Below is a small trained network, with its code and all its weights. Each question gives an input and a target symbol and asks what happens when units are switched off, that is, made to give their printed mean instead of their output.

import numpy as np


def w(rows, s, z=0):
    codes = np.array(rows[::2]) - 128.0
    scale = np.full(codes.shape[1], s)
    scale[-1] = z or s
    return codes * scale


def norm(h):
    return h / np.sqrt((h * h).mean(-1, keepdims=True) + 1e-5)


def f(y):
    return np.maximum(y, 0)


def softmax(a):
    e = np.exp(a - a.max(-1, keepdims=True))
    return e / e.sum(-1, keepdims=True)


def log_softmax(a):
    a = a - a.max(-1, keepdims=True)
    return a - np.log(np.exp(a).sum(-1, keepdims=True))


def net(x, mask):
    ids = ['γδεζλμξπστφψω'.index(c) for c in x.split()]
    T = len(ids)
    res = E[ids] + P[:T]
    q, k, v = (norm(res) @ M[0].T for M in (Q, K, V))
    z = softmax(np.where(np.tri(T) > 0, q @ k.T / 4**0.5, -1e9)) @ v
    res = res + np.where(mask[0], z, O[0][:, -1]) @ O[0][:, :-1]
    y = f(norm(res) @ A[0][:, :-1].T + A[0][:, -1])
    res = res + np.where(mask[1:9], y, B[0][:, -1]) @ B[0][:, :-1]
    return log_softmax(norm(res)[-1] @ U[:, :-1].T + U[:, -1])


Q, K, V, O, A, B = {}, {}, {}, {}, {}, {}
E = w([
[220,126,141,64,132,160,115,75,153,80,95],'γ',
[188,112,126,54,132,92,132,83,124,159,143],'δ',
[93,164,131,57,178,157,94,141,91,103,92],'ε',
[230,41,159,85,120,167,166,125,126,108,197],'ζ',
[192,126,169,112,87,95,136,75,141,148,151],'λ',
[119,121,176,155,87,180,125,89,178,70,157],'μ',
[77,95,154,97,112,142,109,105,75,171,216],'ξ',
[137,113,145,30,116,179,216,85,185,248,159],'π',
[83,106,222,147,150,72,120,121,88,65,124],'σ',
[147,147,122,165,168,13,144,132,80,60,117],'τ',
[60,150,121,116,70,67,183,96,137,76,92],'φ',
[77,73,155,144,164,126,165,154,202,138,99],'ψ',
[117,207,175,164,159,123,153,169,141,149,194],'ω',
],0.019)
P = w([
[188,95,178,154,35,137,204,181,63,156,77],'0',
[163,106,171,132,58,142,190,196,67,116,78],'1',
[135,125,107,17,134,127,100,133,189,6,227],'2',
[124,135,169,141,121,133,243,96,84,169,88],'3',
[98,159,149,144,110,115,133,162,118,167,53],'4',
[76,142,82,56,161,82,48,84,222,97,190],'5',
[87,179,168,145,156,144,236,27,87,184,86],'6',
],0.014)
Q[0] = w([
[167,130,94,190,77,173,69,244,125,179,116],'head 0',
[76,186,203,85,195,79,174,53,169,111,189],'head 0',
[72,130,171,49,139,44,134,190,161,10,218],'head 0',
[110,130,95,77,71,84,67,152,202,148,145],'head 0',
],0.012)
K[0] = w([
[202,109,129,98,83,213,112,202,130,134,168],'head 0',
[62,178,151,168,148,52,128,73,146,129,139],'head 0',
[50,164,118,207,191,138,175,150,150,164,141],'head 0',
[151,139,120,139,155,151,134,123,191,246,144],'head 0',
],0.014)
V[0] = w([
[112,205,2,110,69,128,192,116,175,146,97],'head 0',
[100,35,129,119,177,157,151,135,211,151,71],'head 0',
[131,230,189,125,121,185,172,185,175,165,188],'head 0',
[176,163,123,225,191,71,150,179,162,59,106],'head 0',
],0.0085)
O[0] = w([
[139,184,85,105,14,134,219,171,113,70,142,44],'head 0',
[110,128,243,95,168,121,171,207,153,74,180,40],'head 0',
[106,254,151,105,99,152,73,131,154,182,128,225],'head 0',
[141,243,90,216,193,81,187,102,161,107,132,252],'head 0',
],0.0097,0.0027)
A[0] = w([
[75,117,46,119,124,125,159,119,225,6,213,15],'neuron 0',
[152,100,94,179,241,107,44,98,171,106,195,15],'neuron 1',
[152,107,174,220,104,175,111,127,54,164,145,126],'neuron 2',
[97,163,190,242,121,169,128,160,77,152,145,149],'neuron 3',
[117,146,70,109,75,140,202,141,114,78,174,91],'neuron 4',
[135,164,100,198,89,85,191,137,88,144,62,140],'neuron 5',
[130,89,213,182,111,53,162,150,78,174,85,170],'neuron 6',
[85,92,117,70,153,61,46,75,199,33,142,2],'neuron 7',
],0.011,0.0084)
B[0] = w([
[201,123,136,139,140,4,102,138,75,188,84,173],'neuron 0',
[39,179,218,139,89,105,183,20,129,137,55,166],'neuron 1',
[117,155,195,138,198,92,111,122,147,99,167,177],'neuron 2',
[165,42,109,155,65,101,120,117,108,126,92,193],'neuron 3',
[73,130,161,70,95,65,134,136,141,115,109,174],'neuron 4',
[89,133,141,127,117,193,137,161,99,75,191,230],'neuron 5',
[104,192,46,126,133,124,129,127,167,150,112,255],'neuron 6',
[177,114,109,154,125,254,121,181,142,184,187,172],'neuron 7',
],0.014,0.0093)
U = w([
[187,150,139,121,123,160,153,121,148,80,42,114],'γ',
[155,110,52,98,102,30,128,134,96,158,103,139],'δ',
[88,167,149,114,170,149,124,175,59,128,41,100],'ε',
[139,142,201,119,201,104,166,182,139,126,156,146],'ζ',
[102,218,106,95,120,91,84,89,231,93,154,36],'λ',
[134,80,149,170,75,113,90,101,180,67,125,153],'μ',
[61,54,94,145,130,118,68,128,106,145,169,172],'ξ',
[86,135,191,130,118,206,254,102,121,219,107,95],'π',
[102,144,166,149,169,44,163,61,112,142,49,73],'σ',
[149,95,40,182,166,156,143,121,102,75,159,254],'τ',
[42,114,143,72,80,130,136,127,179,15,165,142],'φ',
[95,106,97,167,132,150,152,196,209,140,63,132],'ψ',
[162,153,149,201,83,168,140,173,81,187,104,137],'ω',
],0.0083,0.0063)

Each question gives the input, a string of symbols that net reads in full, and the target symbol t.
The units are the heads (4 rows each of Q, K, V and O) and the neurons (one row each of A and B). Each row of codes is followed by its name. A weight is (code - 128) times the scale printed after its matrix; where a second scale follows, it is the last column's (O, A, B and U).
mask holds one flag per unit, heads first, then neurons. A switched-off unit (its flag False) gives its mean, the last column of its rows in O or B, instead of its output. The means were averaged over made-up inputs and are rounded, as every weight is.
A unit's drop is (log p(t) with every unit on - log p(t) with that unit switched off) / (log p(t) with every unit on - log p(t) with every unit switched off).
The circuit of an input: a set's keep is (log p(t) with only the set's units on - log p(t) with every unit switched off) / (log p(t) with every unit on - log p(t) with every unit switched off). Starting from all 9 units, units are removed one at a time, each time the one whose removal leaves the highest keep (on an exact tie, the one counted first), for as long as the keep stays at least 0.8.
units of the circuit, in order: the units of the circuit, biggest drop first
unit that matters most: the unit with the biggest drop
top k neurons: the k neurons with the biggest drops, biggest first
drop when u is switched off: that unit's drop, to one decimal
input μ μ μ, target ω: unit that matters most -> neuron 7
input ω γ ε δ, target δ: top 4 neurons -> (neuron 5; neuron 1; neuron 7; neuron 6)
input ψ ω τ ψ, target τ: units of the circuit, in order -> (head 0; neuron 5)
input μ τ σ, target σ: top 2 neurons -> (neuron 1; neuron 0)
input ω τ τ δ φ λ ζ, target φ: units of the circuit, in order -> (head 0; neuron 4; neuron 5)
input ψ σ ω ω, target σ: units of the circuit, in order -> (head 0; neuron 1)
input φ ζ ω ω σ σ μ, target σ: units of the circuit, in order -> (head 0; neuron 5)
input φ τ ξ ε δ σ, target π: units of the circuit, in order -> (neuron 1; neuron 7)
input ξ σ φ λ ψ ε, target ζ: units of the circuit, in order -> (head 0; neuron 0)
input ε τ π, target σ: units of the circuit, in order -> (head 0; neuron 1; neuron 0)
input λ ω ω ψ, target ψ: units of the circuit, in order -> (neuron 1; neuron 6)
input σ μ τ ω, target τ: top 2 neurons -> (neuron 5; neuron 3)
input ω ψ ζ, target λ: top 2 neurons -> (neuron 3; neuron 1)
input σ π μ, target π: units of the circuit, in order -> (head 0; neuron 1; neuron 7)
input τ ψ σ ξ φ δ ε, target φ: top neuron -> (neuron 4)
input γ ω φ δ ζ ψ ψ, target φ: top 2 neurons -> (neuron 5; neuron 4)
input δ π λ σ ζ τ δ, target τ: top 2 neurons -> (neuron 5; neuron 1)
input ε ξ π ζ τ ε, target σ: top 3 neurons -> (neuron 1; neuron 0; neuron 6)
input ω ω ξ τ μ, target μ: top 2 neurons -> (neuron 3; neuron 6)
input γ ω μ, target λ: units of the circuit, in order -> (head 0)
input φ ζ τ ζ, target τ: top 2 neurons -> (neuron 1; neuron 5)
input π λ ψ φ ω ξ δ, target φ: drop when neuron 5 is switched off -> 0.1
input ζ γ σ π γ φ ω, target φ: drop when neuron 5 is switched off -> 0.1
